Below is a small trained network, with its code and all its weights. Each question gives an input and a target symbol and asks what happens when units are switched off, that is, made to give their printed mean instead of their output.

import numpy as np


def w(rows, s, z=0):
    codes = np.array(rows[::2]) - 128.0
    scale = np.full(codes.shape[1], s)
    scale[-1] = z or s
    return codes * scale


def softmax(a):
    e = np.exp(a - a.max(-1, keepdims=True))
    return e / e.sum(-1, keepdims=True)


def log_softmax(a):
    a = a - a.max(-1, keepdims=True)
    return a - np.log(np.exp(a).sum(-1, keepdims=True))


def net(x, mask):
    ids = ['ΘΛαγδεζημστ'.index(c) for c in x.split()]
    T = len(ids)
    res = E[ids] + P[:T]
    u = 0
    for l in range(3):
        r = res
        for j in range(2):
            rows = slice(2 * j, 2 * j + 2)
            q, k, v = (r @ M[l][rows].T for M in (Q, K, V))
            z = softmax(np.where(np.tri(T) > 0, q @ k.T / 2**0.5, -1e9)) @ v
            o = O[l][rows]
            res = res + np.where(mask[u + j], z, o[:, -1]) @ o[:, :-1]
        u += 2
    return log_softmax(res[-1] @ U[:, :-1].T + U[:, -1])


Q, K, V, O = {}, {}, {}, {}
E = w([
[139,135,168,156,45,200,109,61,135,129,168],'Θ',
[86,171,154,76,162,183,85,71,106,120,151],'Λ',
[161,205,64,66,127,145,170,104,145,175,116],'α',
[182,149,179,101,155,89,121,43,220,179,113],'γ',
[136,142,155,92,138,97,145,132,165,31,252],'δ',
[121,94,114,142,214,186,111,92,199,151,160],'ε',
[69,171,138,190,191,188,175,79,101,102,143],'ζ',
[184,177,143,170,224,116,107,88,106,79,77],'η',
[137,169,225,138,201,106,153,149,86,226,136],'μ',
[56,191,93,176,126,38,89,123,166,160,133],'σ',
[120,183,140,178,101,89,247,154,178,104,50],'τ',
],0.018)
P = w([
[120,24,43,112,81,50,99,93,51,149,67],'0',
[129,91,66,131,101,109,105,45,48,118,121],'1',
[129,127,76,135,105,125,117,67,77,117,127],'2',
[132,156,105,138,102,132,113,68,112,113,142],'3',
[132,185,127,142,107,149,117,83,138,105,151],'4',
[121,211,145,146,97,171,129,103,163,96,166],'5',
[137,240,152,136,98,180,135,117,180,77,168],'6',
[142,255,172,132,102,197,132,126,202,83,191],'7',
],0.007)
Q[0] = w([
[156,24,85,115,106,144,152,238,140,105,111],'0.h0',
[135,230,171,127,68,71,144,171,85,130,138],'0.h0',
[111,125,122,116,96,108,127,200,164,117,95],'0.h1',
[92,31,110,140,110,124,108,254,100,114,75],'0.h1',
],0.0097)
K[0] = w([
[79,89,90,156,99,140,77,114,128,166,2],'0.h0',
[177,83,125,103,152,148,172,162,151,58,175],'0.h0',
[164,54,120,97,142,116,170,117,110,84,175],'0.h1',
[135,10,73,99,106,104,152,65,67,139,86],'0.h1',
],0.0083)
V[0] = w([
[151,20,94,103,172,145,169,91,180,59,184],'0.h0',
[127,123,102,98,77,83,126,217,155,84,182],'0.h0',
[202,48,184,81,154,226,174,96,140,61,106],'0.h1',
[160,151,187,188,174,185,161,120,89,253,75],'0.h1',
],0.0053)
O[0] = w([
[94,14,83,122,133,126,133,173,161,101,157,110],'0.h0',
[153,63,48,174,174,128,124,47,66,127,217,92],'0.h0',
[86,132,141,105,110,104,148,2,58,153,120,2],'0.h1',
[165,174,45,162,137,105,108,87,110,150,181,148],'0.h1',
],0.0092)
Q[1] = w([
[145,120,138,117,116,119,132,232,145,116,94],'1.h0',
[166,102,70,153,168,169,84,131,174,102,123],'1.h0',
[184,38,172,22,172,254,253,61,107,134,169],'1.h1',
[76,92,24,140,144,111,67,118,213,57,199],'1.h1',
],0.0083)
K[1] = w([
[200,158,99,152,144,216,125,183,125,156,38],'1.h0',
[43,143,103,133,118,112,118,129,246,132,145],'1.h0',
[76,48,93,115,106,76,147,28,69,163,56],'1.h1',
[131,2,185,55,156,85,199,240,120,81,190],'1.h1',
],0.0077)
V[1] = w([
[116,142,104,152,156,185,65,133,139,253,104],'1.h0',
[91,92,193,46,126,180,93,81,135,127,127],'1.h0',
[208,117,204,175,208,230,151,91,95,58,114],'1.h1',
[100,91,216,87,212,62,191,218,83,254,166],'1.h1',
],0.0058)
O[1] = w([
[71,22,80,108,111,140,150,157,149,237,135,214],'1.h0',
[146,139,151,160,125,112,136,186,144,142,164,2],'1.h0',
[83,89,93,186,149,147,107,35,121,227,36,72],'1.h1',
[111,164,183,119,181,57,201,2,80,132,212,133],'1.h1',
],0.0082,0.0057)
Q[2] = w([
[56,89,65,189,144,97,33,124,111,52,151],'2.h0',
[193,88,171,156,199,200,170,112,7,128,151],'2.h0',
[3,156,46,176,126,13,40,160,208,70,165],'2.h1',
[174,49,183,252,149,174,148,65,116,72,201],'2.h1',
],0.0066)
K[2] = w([
[128,98,202,122,172,108,64,255,81,69,152],'2.h0',
[119,58,93,156,144,37,84,69,35,156,195],'2.h0',
[106,116,182,143,172,196,209,247,200,144,77],'2.h1',
[129,7,161,214,35,76,238,128,50,116,135],'2.h1',
],0.0073)
V[2] = w([
[113,75,139,98,194,136,1,147,102,148,155],'2.h0',
[65,158,125,210,164,74,117,129,88,149,132],'2.h0',
[181,118,157,119,146,97,33,85,178,138,130],'2.h1',
[129,150,132,27,111,185,129,80,109,86,137],'2.h1',
],0.0089)
O[2] = w([
[144,213,146,101,148,196,80,84,173,147,117,75],'2.h0',
[100,139,129,158,162,147,96,183,159,79,121,131],'2.h0',
[186,70,166,119,165,37,58,119,161,127,151,181],'2.h1',
[87,114,120,8,133,134,139,151,169,117,106,2],'2.h1',
],0.011,0.0039)
U = w([
[168,93,197,88,111,74,128,92,159,112,113,43],'Θ',
[57,139,185,43,126,140,99,123,149,121,74,221],'Λ',
[88,20,65,131,190,182,105,130,175,184,167,211],'α',
[120,79,141,136,124,116,174,144,96,112,94,123],'γ',
[148,120,158,131,146,119,93,117,106,101,2,57],'δ',
[151,137,71,67,127,131,175,145,107,168,124,35],'ε',
[116,177,206,127,134,120,179,85,98,164,152,243],'ζ',
[191,197,111,122,111,142,105,178,143,68,159,80],'η',
[48,154,150,163,120,210,169,135,115,113,74,112],'μ',
[145,87,185,145,34,172,89,122,57,175,128,210],'σ',
[121,125,155,121,135,131,129,103,125,82,103,2],'τ',
],0.0072,0.0024)

Each question gives the input, a string of symbols that net reads in full, and the target symbol t.
The units are the heads (2 rows each of Q, K, V and O). Each row of codes is followed by its name. A weight is (code - 128) times the scale printed after its matrix; where a second scale follows, it is the last column's (O and U).
mask holds one flag per head, layer by layer. A switched-off head (its flag False) gives its mean, the last column of its rows in O, instead of its output. The means were averaged over made-up inputs and are rounded, as every weight is.
A unit's drop is (log p(t) with every unit on - log p(t) with that unit switched off) / (log p(t) with every unit on - log p(t) with every unit switched off).
The circuit of an input: a set's keep is (log p(t) with only the set's units on - log p(t) with every unit switched off) / (log p(t) with every unit on - log p(t) with every unit switched off). Starting from all 6 units, units are removed one at a time, each time the one whose removal leaves the highest keep (on an exact tie, the one counted first), for as long as the keep stays at least 0.8.
circuit, biggest first: the units of the circuit, biggest drop first
most important unit: the unit with the biggest drop
heads that matter: for each layer, one digit per head in row order, 1 if its drop is at least 0.15 and else 0, layers parted by /
drop of u: that unit's drop, to one decimal
input μ ε σ ζ η δ μ, target η: heads that matter	11 / 10 / 10
input σ Θ ζ ε σ σ δ η, target α: most important unit	0.h0
input ζ ε σ σ ε σ α, target ε: circuit, biggest first	(2.h0; 2.h1)
input Λ μ Θ σ η, target δ: circuit, biggest first	(1.h1; 0.h0)
input Θ ε α ε η γ σ Λ, target Λ: circuit, biggest first	(2.h1; 0.h1)
input η σ σ α σ, target ε: circuit, biggest first	(2.h0; 2.h1; 1.h1)
input μ σ μ γ μ Λ, target Λ: circuit, biggest first	(2.h1; 0.h0)
input μ Λ σ σ σ μ, target Λ: circuit, biggest first	(2.h1; 0.h1; 0.h0)
input σ Λ ζ σ Θ Λ ε σ, target σ: heads that matter	01 / 01 / 11
input ζ Λ σ η Θ Θ σ, target δ: circuit, biggest first	(1.h1; 0.h1; 2.h1)
input ε τ γ, target Θ: circuit, biggest first	(2.h1; 2.h0)
input ε σ Λ ζ ζ δ μ, target η: circuit, biggest first	(0.h0; 1.h0; 0.h1; 2.h0)
input σ σ γ Θ μ σ, target Θ: circuit, biggest first	(0.h1; 2.h1; 0.h0; 2.h0)
input μ η μ α ε σ α δ, target α: heads that matter	10 / 01 / 00
input ζ σ σ ε σ σ σ ε, target η: circuit, biggest first	(0.h0; 1.h1; 0.h1)
input ε μ ε μ, target α: circuit, biggest first	(1.h1; 1.h0; 0.h1; 2.h0)
input ζ ε ε σ Λ τ σ, target Λ: circuit, biggest first	(0.h1; 2.h1)
input σ ζ ε μ σ ε η, target δ: circuit, biggest first	(1.h1)
input μ ζ ζ, target μ: circuit, biggest first	(2.h1; 0.h0)
input Θ η σ τ σ, target γ: heads that matter	00 / 00 / 10
input γ τ σ ζ Θ μ σ, target μ: most important unit	0.h1
input σ σ σ ζ σ, target μ: heads that matter	11 / 01 / 01
input μ μ σ τ σ, target γ: heads that matter	10 / 00 / 10
input σ σ σ μ Θ μ α, target ε: heads that matter	00 / 00 / 11
input σ γ ε ζ δ ε σ γ, target α: drop of 0.h0	1.0
input μ ε μ, target α: drop of 1.h0	0.4
input σ σ δ, target α: drop of 1.h1	0.1
input σ η ε ζ α μ τ, target γ: drop of 2.h0	1.1
